Below is a small trained network, with its code and all its weights. Each question gives an input and a class and asks what happens when units are switched off, that is, made to give their printed mean instead of their output.

import numpy as np


def w(rows, s, z=0):
    codes = np.array(rows[::2]) - 128.0
    scale = np.full(codes.shape[1], s)
    scale[-1] = z or s
    return codes * scale


def norm(h):
    return h / np.sqrt((h * h).mean(-1, keepdims=True) + 1e-5)


def f(y):
    return np.maximum(y, 0)


def log_softmax(a):
    a = a - a.max(-1, keepdims=True)
    return a - np.log(np.exp(a).sum(-1, keepdims=True))


def net(x, mask):
    res = np.array(x, float).reshape(1, 3) / 4 @ E
    u = 0
    for l in range(3):
        y = f(norm(res) @ A[l][:, :-1].T + A[l][:, -1])
        res = res + np.where(mask[u : u + 10], y, B[l][:, -1]) @ B[l][:, :-1]
        u += 10
    return log_softmax(norm(res)[-1] @ U[:, :-1].T + U[:, -1])


A, B = {}, {}
E = w([
[131,137,126,250,162,112,113],'x0',
[76,65,133,153,120,212,121],'x1',
[73,165,147,96,131,152,255],'x2',
],0.0012)
A[0] = w([
[235,189,103,63,131,59,102,113],'0.n0',
[121,114,170,185,123,162,177,3],'0.n1',
[120,150,50,199,216,110,192,144],'0.n2',
[88,136,89,183,132,198,148,29],'0.n3',
[116,148,129,253,218,111,113,94],'0.n4',
[173,68,81,159,168,112,52,132],'0.n5',
[50,159,152,217,169,88,196,94],'0.n6',
[208,242,102,175,129,36,164,134],'0.n7',
[104,59,120,115,83,174,43,116],'0.n8',
[84,167,185,106,133,137,240,97],'0.n9',
],0.0024,0.0023)
B[0] = w([
[26,77,133,110,117,16,95,231],'0.n0',
[124,101,96,243,224,177,223,137],'0.n1',
[187,142,189,105,138,179,207,210],'0.n2',
[159,118,132,236,133,158,218,149],'0.n3',
[38,174,3,95,65,145,168,222],'0.n4',
[79,156,108,36,101,135,137,228],'0.n5',
[187,73,215,135,163,111,142,200],'0.n6',
[189,205,162,27,151,124,160,249],'0.n7',
[178,177,208,127,158,209,140,208],'0.n8',
[129,176,23,190,125,111,63,230],'0.n9',
],0.0024,0.0021)
A[1] = w([
[71,124,171,76,145,97,143,128],'1.n0',
[81,80,47,167,95,207,148,132],'1.n1',
[56,57,236,110,148,69,91,82],'1.n2',
[241,83,213,93,144,159,102,73],'1.n3',
[138,46,198,175,146,108,172,76],'1.n4',
[140,196,44,86,95,46,105,124],'1.n5',
[129,110,159,123,179,63,133,93],'1.n6',
[103,132,65,132,61,51,144,106],'1.n7',
[70,184,47,138,160,189,132,132],'1.n8',
[157,2,126,204,214,69,154,3],'1.n9',
],0.0032,0.0033)
B[1] = w([
[127,73,130,153,97,155,57,182],'1.n0',
[112,74,117,88,81,57,52,217],'1.n1',
[96,57,119,96,7,54,61,145],'1.n2',
[228,217,148,140,208,219,235,147],'1.n3',
[79,207,74,189,198,175,233,138],'1.n4',
[71,100,65,208,170,198,176,254],'1.n5',
[145,118,140,152,76,214,81,145],'1.n6',
[152,140,150,161,161,188,126,174],'1.n7',
[123,98,145,82,102,105,80,215],'1.n8',
[126,28,203,252,30,126,52,129],'1.n9',
],0.0035,0.003)
A[2] = w([
[122,160,65,81,119,133,184,239],'2.n0',
[55,130,77,165,150,190,215,131],'2.n1',
[207,168,212,137,103,60,131,137],'2.n2',
[230,208,194,189,202,182,168,183],'2.n3',
[101,161,59,68,196,213,90,54],'2.n4',
[145,80,186,59,49,96,37,46],'2.n5',
[242,163,254,89,195,220,120,138],'2.n6',
[69,101,90,201,137,164,138,128],'2.n7',
[124,75,83,106,89,179,72,248],'2.n8',
[115,89,102,87,60,90,30,209],'2.n9',
],0.0036,0.0017)
B[2] = w([
[133,90,137,191,149,126,58,203],'2.n0',
[182,165,62,165,171,48,69,227],'2.n1',
[161,171,189,73,163,204,156,139],'2.n2',
[72,68,168,59,50,184,136,198],'2.n3',
[187,119,72,174,177,3,183,187],'2.n4',
[56,49,46,230,134,80,62,206],'2.n5',
[198,251,172,27,186,135,239,180],'2.n6',
[177,152,70,88,184,59,98,198],'2.n7',
[105,164,194,101,86,173,176,253],'2.n8',
[115,104,201,138,92,197,138,249],'2.n9',
],0.0037,0.0044)
U = w([
[13,11,216,205,17,232,12,211],'0',
[230,181,3,225,251,13,37,253],'1',
[236,234,242,6,184,238,242,33],'2',
],0.0044,0.0012)

Each question gives the input, the list of numbers given to net, and the class t.
The units are the neurons (one row each of A and B). Each row of codes is followed by its name. A weight is (code - 128) times the scale printed after its matrix; where a second scale follows, it is the last column's (A, B and U).
mask holds one flag per neuron, layer by layer. A switched-off neuron (its flag False) gives its mean, the last column of its row in B, instead of its output. The means were averaged over made-up inputs and are rounded, as every weight is.
A unit's drop is (log p(t) with every unit on - log p(t) with that unit switched off) / (log p(t) with every unit on - log p(t) with every unit switched off).
The circuit of an input: a set's keep is (log p(t) with only the set's units on - log p(t) with every unit switched off) / (log p(t) with every unit on - log p(t) with every unit switched off). Starting from the 12 units with the biggest drops (on a tie, the unit counted first), units are removed one at a time, each time the one whose removal leaves the highest keep (on an exact tie, the one counted first), for as long as the keep stays at least 0.8.
units of the circuit, in order: the units of the circuit, biggest drop first
most important unit: the unit with the biggest drop
top k neurons in layer l: the k neurons of layer l with the biggest drops, biggest first
drop of u: that unit's drop, to one decimal
input [-6,-3,1], class 1: most important unit	1.n5
input [0,-8,-7], class 0: units of the circuit, in order	(2.n1; 2.n9)
input [0,-5,-5], class 0: top 3 neurons in layer 0	(0.n0; 0.n9; 0.n4)
input [-4,-7,-1], class 0: top 2 neurons in layer 0	(0.n0; 0.n4)
input [0,8,-5], class 2: top 3 neurons in layer 0	(0.n8; 0.n0; 0.n4)
input [-2,-2,0], class 0: top 2 neurons in layer 0	(0.n0; 0.n4)
input [0,-1,-3], class 0: top 2 neurons in layer 0	(0.n0; 0.n9)
input [-6,1,-1], class 2: top 2 neurons in layer 0	(0.n4; 0.n8)
input [-1,1,6], class 0: top 2 neurons in layer 0	(0.n9; 0.n7)
input [-2,8,-1], class 2: top 4 neurons in layer 0	(0.n8; 0.n4; 0.n0; 0.n9)
input [7,-8,3], class 2: top 2 neurons in layer 0	(0.n7; 0.n2)
input [-1,0,7], class 1: top 3 neurons in layer 1	(1.n2; 1.n0; 1.n1)
input [5,0,5], class 2: top 2 neurons in layer 0	(0.n6; 0.n2)
input [8,-3,7], class 2: most important unit	0.n6
input [-4,-5,-3], class 0: drop of 0.n0	2.3
input [8,-5,4], class 2: drop of 0.n6	0.1
input [-4,2,-7], class 2: drop of 1.n3	0.7
